Below is a small trained network, with its code and all its weights. Each question gives an input and a class and asks what happens when units are switched off, that is, made to give their printed mean instead of their output.

import numpy as np


def w(rows, s, z=0):
    codes = np.array(rows[::2]) - 128.0
    scale = np.full(codes.shape[1], s)
    scale[-1] = z or s
    return codes * scale


def f(y):
    return np.maximum(y, 0)


def log_softmax(a):
    a = a - a.max(-1, keepdims=True)
    return a - np.log(np.exp(a).sum(-1, keepdims=True))


def net(x, mask):
    res = np.array(x, float).reshape(1, 3) / 4 @ E
    y = f(res @ A[0][:, :-1].T + A[0][:, -1])
    res = res + np.where(mask, y, B[0][:, -1]) @ B[0][:, :-1]
    return log_softmax(res[-1] @ U[:, :-1].T + U[:, -1])


A, B = {}, {}
E = w([
[19,62,125,121,101,169,82,232,198],'x0',
[67,121,8,197,147,166,210,138,101],'x1',
[146,185,70,49,65,58,100,195,59],'x2',
],0.013)
A[0] = w([
[179,147,112,167,170,117,196,73,64,254],'neuron 0',
[172,149,217,112,107,80,97,62,175,217],'neuron 1',
[113,141,5,132,86,84,140,169,68,36],'neuron 2',
[72,102,99,200,217,212,153,112,104,131],'neuron 3',
[137,116,247,177,162,123,109,124,214,178],'neuron 4',
[71,152,161,53,88,98,67,217,140,131],'neuron 5',
[165,80,125,219,202,184,252,86,110,200],'neuron 6',
[161,203,146,59,69,35,78,143,84,214],'neuron 7',
[83,63,83,156,146,178,147,173,142,101],'neuron 8',
[49,196,18,131,101,74,177,148,92,17],'neuron 9',
[111,101,254,152,204,140,96,76,145,229],'neuron 10',
[75,66,112,144,58,160,53,206,204,180],'neuron 11',
[86,110,124,193,160,163,183,152,165,134],'neuron 12',
],0.0096,0.0051)
B[0] = w([
[219,159,117,136,141,62,169,184,197,228],'neuron 0',
[177,60,166,158,167,112,116,106,123,242],'neuron 1',
[157,62,193,182,228,163,187,183,118,195],'neuron 2',
[88,174,2,101,128,135,129,118,119,222],'neuron 3',
[133,68,135,139,158,196,203,165,127,226],'neuron 4',
[56,67,177,75,99,131,81,150,75,222],'neuron 5',
[101,157,53,181,93,26,105,166,147,246],'neuron 6',
[186,143,201,75,168,75,88,82,72,253],'neuron 7',
[64,133,93,74,149,155,167,78,126,204],'neuron 8',
[140,62,188,214,187,175,201,201,179,195],'neuron 9',
[172,73,112,214,174,170,185,205,207,240],'neuron 10',
[12,29,164,38,109,188,166,134,91,248],'neuron 11',
[32,180,69,103,128,129,185,69,104,203],'neuron 12',
],0.0098,0.018)
U = w([
[182,109,139,163,171,117,154,152,146,254],'0',
[107,90,150,114,140,221,150,173,125,164],'1',
[195,166,153,66,149,101,71,94,48,168],'2',
[111,103,172,42,48,123,48,155,72,19],'3',
[138,251,70,159,89,89,119,140,157,112],'4',
[80,139,50,54,123,143,137,84,103,37],'5',
],0.011,0.0027)

Each question gives the input, the list of numbers given to net, and the class t.
The units are the neurons (one row each of A and B). Each row of codes is followed by its name. A weight is (code - 128) times the scale printed after its matrix; where a second scale follows, it is the last column's (A, B and U).
mask holds one flag per neuron, in row order. A switched-off neuron (its flag False) gives its mean, the last column of its row in B, instead of its output. The means were averaged over made-up inputs and are rounded, as every weight is.
A unit's drop is (log p(t) with every unit on - log p(t) with that unit switched off) / (log p(t) with every unit on - log p(t) with every unit switched off).
The circuit of an input: a set's keep is (log p(t) with only the set's units on - log p(t) with every unit switched off) / (log p(t) with every unit on - log p(t) with every unit switched off). Starting from the 12 units with the biggest drops (on a tie, the unit counted first), units are removed one at a time, each time the one whose removal leaves the highest keep (on an exact tie, the one counted first), for as long as the keep stays at least 0.8.
units of the circuit, in order: the units of the circuit, biggest drop first
most important unit: the unit with the biggest drop
k most important neurons: the k neurons with the biggest drops, biggest first
drop of u: that unit's drop, to one decimal
input [-7,-3,1], class 2: units of the circuit, in order => (neuron 7)
input [0,4,2], class 0: 3 most important neurons => (neuron 11; neuron 5; neuron 4)
input [-8,0,4], class 2: 3 most important neurons => (neuron 7; neuron 10; neuron 4)
input [0,-4,-6], class 0: 2 most important neurons => (neuron 11; neuron 5)
input [6,7,0], class 5: 4 most important neurons => (neuron 3; neuron 12; neuron 8; neuron 10)
input [7,-4,1], class 3: 3 most important neurons => (neuron 5; neuron 9; neuron 2)
input [0,-3,6], class 2: 2 most important neurons => (neuron 7; neuron 11)
input [5,-8,1], class 3: 2 most important neurons => (neuron 5; neuron 9)
input [0,8,-5], class 4: 2 most important neurons => (neuron 6; neuron 11)
input [0,7,-1], class 4: 2 most important neurons => (neuron 11; neuron 6)
input [3,-3,1], class 3: drop of neuron 9 => 0.1
input [-1,-5,6], class 2: 2 most important neurons => (neuron 7; neuron 11)
input [-8,1,-5], class 4: drop of neuron 6 => 0.5
input [-7,-2,8], class 2: most important unit => neuron 7
input [-7,7,0], class 4: drop of neuron 6 => 0.5
